Below is a small trained network, with its code and all its weights. Each question gives an input and a class and asks what happens when units are switched off, that is, made to give their printed mean instead of their output.

import numpy as np


def w(rows, s, z=0):
    codes = np.array(rows[::2]) - 128.0
    scale = np.full(codes.shape[1], s)
    scale[-1] = z or s
    return codes * scale


def f(y):
    return y / 2 * (1 + np.tanh(0.7978845608 * (y + 0.044715 * y**3)))


def log_softmax(a):
    a = a - a.max(-1, keepdims=True)
    return a - np.log(np.exp(a).sum(-1, keepdims=True))


def net(x, mask):
    res = np.array(x, float).reshape(1, 5) / 4 @ E
    y = f(res @ A[0][:, :-1].T + A[0][:, -1])
    res = res + np.where(mask, y, B[0][:, -1]) @ B[0][:, :-1]
    return log_softmax(res[-1] @ U[:, :-1].T + U[:, -1])


A, B = {}, {}
E = w([
[135,196,70,157,90,156,96,169,159,182,138,74],'x0',
[93,43,95,121,168,218,96,156,78,104,251,129],'x1',
[84,121,161,172,116,118,168,109,107,131,158,181],'x2',
[66,126,136,102,161,175,37,8,158,123,175,125],'x3',
[185,127,166,108,33,86,92,110,111,147,130,146],'x4',
],0.014)
A[0] = w([
[16,115,73,188,142,230,115,165,89,135,254,106,125],'neuron 1',
[47,196,157,181,175,124,176,80,141,111,78,159,49],'neuron 2',
[109,91,99,147,181,130,166,137,132,120,156,138,50],'neuron 3',
[150,95,57,114,129,200,48,151,91,147,165,100,43],'neuron 4',
[150,65,122,130,101,95,163,190,43,81,170,185,95],'neuron 5',
[169,164,139,91,132,78,132,118,132,121,54,118,2],'neuron 6',
[180,169,87,152,49,99,188,206,86,103,126,97,118],'neuron 7',
[179,131,49,65,128,208,41,126,146,118,198,58,108],'neuron 8',
[193,154,124,155,84,94,180,243,94,167,110,129,91],'neuron 9',
[113,61,153,82,146,150,152,103,37,105,182,176,136],'neuron 10',
[173,128,123,87,71,105,154,183,131,158,131,131,56],'neuron 11',
[174,111,201,34,102,150,70,125,64,132,126,129,64],'neuron 12',
],0.01,0.0085)
B[0] = w([
[78,75,177,129,139,123,149,63,32,90,211,130,255],'neuron 1',
[65,156,73,87,148,114,135,151,132,129,144,104,162],'neuron 2',
[124,133,74,114,171,119,172,131,123,203,139,149,156],'neuron 3',
[83,135,124,152,156,145,121,96,194,88,132,72,184],'neuron 4',
[154,151,100,93,142,120,190,128,153,171,67,213,192],'neuron 5',
[150,97,184,128,89,191,103,113,157,154,181,111,167],'neuron 6',
[143,86,136,143,141,130,121,130,106,67,136,11,214],'neuron 7',
[41,169,89,72,139,84,127,162,161,131,83,69,210],'neuron 8',
[96,75,139,182,131,169,75,177,119,77,121,39,224],'neuron 9',
[178,153,130,105,124,131,93,80,135,177,119,181,199],'neuron 10',
[154,117,114,190,119,103,112,183,132,114,138,132,167],'neuron 11',
[111,140,104,96,185,120,201,139,168,140,135,150,155],'neuron 12',
],0.011,0.024)
U = w([
[140,228,143,96,54,154,75,13,173,195,138,146,164],'0',
[227,98,149,158,83,175,112,180,110,94,105,63,1],'1',
[115,193,67,102,188,163,193,175,167,154,60,123,222],'2',
[35,75,147,111,184,173,140,104,91,75,161,72,145],'3',
[196,83,143,115,157,176,189,108,51,140,171,254,91],'4',
],0.0091,0.0071)

Each question gives the input, the list of numbers given to net, and the class t.
The units are the neurons (one row each of A and B). Each row of codes is followed by its name. A weight is (code - 128) times the scale printed after its matrix; where a second scale follows, it is the last column's (A, B and U).
mask holds one flag per neuron, in row order. A switched-off neuron (its flag False) gives its mean, the last column of its row in B, instead of its output. The means were averaged over made-up inputs and are rounded, as every weight is.
A unit's drop is (log p(t) with every unit on - log p(t) with that unit switched off) / (log p(t) with every unit on - log p(t) with every unit switched off).
The circuit of an input: a set's keep is (log p(t) with only the set's units on - log p(t) with every unit switched off) / (log p(t) with every unit on - log p(t) with every unit switched off). Starting from all 12 units, units are removed one at a time, each time the one whose removal leaves the highest keep (on an exact tie, the one counted first), for as long as the keep stays at least 0.8.
units of the circuit, in order: the units of the circuit, biggest drop first
unit that matters most: the unit with the biggest drop
k most important neurons: the k neurons with the biggest drops, biggest first
drop of u: that unit's drop, to one decimal
input [-8,-2,6,1,2], class 4: unit that matters most : neuron 8
input [-3,-4,0,5,0], class 0: units of the circuit, in order : (neuron 1; neuron 9)
input [-5,-6,-7,0,1], class 0: units of the circuit, in order : (neuron 9; neuron 7)
input [1,5,3,-4,3], class 4: units of the circuit, in order : (neuron 5; neuron 8)
input [-8,-4,-6,5,1], class 0: 2 most important neurons : (neuron 1; neuron 9)
input [3,-6,-3,2,1], class 0: 3 most important neurons : (neuron 9; neuron 7; neuron 1)
input [2,-7,2,8,-6], class 2: 2 most important neurons : (neuron 1; neuron 2)
input [6,1,-7,-3,5], class 1: 2 most important neurons : (neuron 1; neuron 11)
input [3,1,7,2,6], class 4: 2 most important neurons : (neuron 8; neuron 4)
input [1,0,1,3,6], class 0: 3 most important neurons : (neuron 1; neuron 9; neuron 7)
input [-5,-1,-7,-2,-3], class 4: 4 most important neurons : (neuron 8; neuron 9; neuron 7; neuron 4)
input [0,-4,1,5,-5], class 2: 3 most important neurons : (neuron 1; neuron 9; neuron 7)
input [4,-3,-7,7,-1], class 2: 2 most important neurons : (neuron 1; neuron 8)
input [-7,-3,-3,-6,-7], class 2: 2 most important neurons : (neuron 1; neuron 5)
input [6,-5,0,5,-1], class 0: units of the circuit, in order : (neuron 9)
input [-2,-5,1,3,-4], class 2: 3 most important neurons : (neuron 1; neuron 9; neuron 7)
input [-2,8,-6,-6,5], class 2: drop of neuron 5 : 0.9
input [-5,3,2,7,7], class 0: drop of neuron 10 : 0.2
input [-4,2,-4,-3,2], class 2: drop of neuron 1 : 0.8
input [0,2,-7,-4,6], class 1: units of the circuit, in order : (neuron 1)
